[[-70.2 -25.4  63.0 -76.1]
 [ 14.8  -8.7 -21.3   5.9]] Answer: -21.3

[[ 61.8  46.4  28.0  47.0]
 [ 26.4  37.3 -26.2  54.6]
 [  9.4  -7.2  25.2  38.1]] Answer: 25.2

[[  9.5 -23.4  29.4  45.4]
 [ 25.6 -10.1  44.4 -62.1]] Answer: 44.4

[[ 17.9 -49.9 -18.2 -77.3]
 [ 26.2  51.1  42.6 -28.0]
 [  3.8  -4.2   2.1 -48.0]] Answer: 2.1

[-41.0 -62.5  63.3 -57.3] Answer: 63.3

[[-27.2  17.5  35.5  35.9]
 [ 39.2 -11.9  23.0 -71.2]
 [ -9.0  55.3  19.8  30.0]] Answer: 19.8

[[  4.0   7.9 -54.2 -27.2]
 [ -5.3  31.1 -28.7 -44.4]
 [ -5.0  55.4  22.3   3.1]] Answer: 22.3

[ 57.4 -60.4  -7.9  22.5] Answer: -7.9
---
[-27.5  -9.1 -29.5   6.3 -58.7   1.2 -32.2] >> -58.7

[ 38.4  45.9 -57.5 -36.8  28.5] >> 28.5

[38.8 47.6 59.7 46.7 31.1 38.0] >> 31.1

[[-62.5  25.8  34.9  65.4  40.4  30.9 -29.0]
 [-44.0  43.2  56.4  -3.3 -12.5 -16.6  12.7]
 [-35.8  32.3  54.5 -21.7 -16.3 -12.8  20.1]] >> 40.4

[-14.3  12.6  -2.4 -56.3 -39.4] >> -39.4

[[ 66.5 -21.0  25.0 -18.6  16.4]
 [  4.4 -43.8  -1.9 -33.3  -5.4]
 [ -3.9  39.6  21.4  44.6  -2.9]] >> 16.4
---
[  1.0 -15.4 -21.0 -39.8 -28.4 -70.9] ==> 1.0
[ 51.4  50.6 -35.0  57.0 -56.2] ==> 51.4
[ 62.8 -13.6 -59.9 -55.5 -45.2  45.7 -37.7] ==> 62.8
[ 55.6  73.4  67.3  34.8  53.7 -68.9] ==> 55.6
[ -3.1   3.0  -9.6  -7.9 -71.7 -53.0  58.4] ==> -3.1
[-43.9  14.4 -74.9   0.9  27.1] ==> -43.9
[ 20.0 -45.4  30.9  69.2  -2.4] ==> 20.0
[  1.7  -4.7  19.6   4.3  13.1 -59.4] ==> 1.7
[ -8.4 -29.4  -4.1  14.9 -76.3  47.6 -12.5] ==> -8.4
---
[510 391  93 960  29 260] -> 960, 29

[44 57 17 31 96 62] -> 96, 17

[[  82 -511  343  265 -689 -211 -177]
 [-377  427 -527 -538  244  568  -39]] -> 568, -689

[[111  99 162 157 170 177 126]
 [ 59 114 241 177 126 141  41]
 [142 158 211 117 143 132  77]] -> 241, 41

[2227 9917 4911 5162 7176 7109 5132] -> 9917, 2227

[4108 7990 2917 8146 1563] -> 8146, 1563

[4586 4631 8801 5669 3873 2882] -> 8801, 2882

[2587 8416 2390 7415 5881 2927 6405] -> 8416, 2390

[128 171  54  91 142 231] -> 231, 54

[[4 5 0 2 6]
 [5 7 5 5 7]
 [3 2 8 7 7]] -> 8, 0
---
[44.4, 55.1, 32.8, 29.8]
29.8
[[12.6, 35.8, -20.4, 26.7, 59.0, 36.4], [14.1, 43.4, -27.2, 26.8, 68.0, 28.6], [-0.6, -9.9, 17.0, 25.0, 6.6, 68.8]]
36.4
[[4.6, -6.4, 33.8, -10.2, -1.9, 64.2], [-0.9, -62.4, -77.0, 0.5, -20.1, 53.9], [-3.3, 16.9, -43.6, 24.3, 3.0, -19.2]]
64.2
[5.8, 20.6, 43.0, -63.5, -41.8]
-41.8
[[42.2, 55.5, 43.0, -25.2, -48.3, -8.5, 11.7], [28.7, 16.6, 19.0, -12.4, -15.0, -7.6, 20.6]]
11.7
[-52.9, -3.9, -47.0, 5.1, 58.9]
58.9
[-43.3, -61.9, -10.8, -20.1, 0.0, 45.7]
45.7
[[47.0, -29.9, -10.9, -55.4, -46.1, 14.3], [39.9, -23.9, -41.4, -30.5, -60.2, 26.4]]
14.3
---
[-76.1 -41.4  46.4 -38.2] → -76.1, -38.2

[[  9.3 -50.2 -41.8 -14.3  21.9  36.7]
 [-22.7  59.3  24.3 -19.1  17.1  13.1]
 [-22.8  52.5  20.6 -39.1  15.7  18.6]] → 9.3, 18.6

[[ 35.0  -5.5  -5.9  36.0  22.0 -16.5   6.1]
 [  5.6  13.6   1.9 -14.8  15.4 -35.9  55.7]
 [-10.6  -1.4  16.2  13.5  15.5 -48.2  15.2]] → 35.0, 15.2

[ 32.8  -2.2 -53.8  33.8 -73.5 -70.7  37.9] → 32.8, 37.9

[[ 29.3 -63.4  22.7 -41.3]
 [ 45.0 -68.5 -63.1 -53.2]] → 29.3, -53.2

[-61.3 -25.9 -37.1 -11.6  13.5  35.2] → -61.3, 35.2
---
[[38.7, -5.7, -33.3, -22.6, 13.5, -54.5, 9.2], [26.7, -26.5, 63.4, -5.0, 24.7, 12.8, 38.8]]	63.4, 38.8
[64.7, 60.1, -66.6, 12.4]	64.7, 60.1
[[-0.5, -2.3, -1.4, 19.6], [-38.3, 5.4, -1.4, 22.3], [32.6, -6.4, -6.8, -54.7]]	32.6, 22.3
[9.3, 20.7, -60.5, -44.9]	20.7, 9.3
[65.8, -44.2, -69.0, -11.6]	65.8, -11.6
[-12.3, 43.9, -0.6, -63.7]	43.9, -0.6
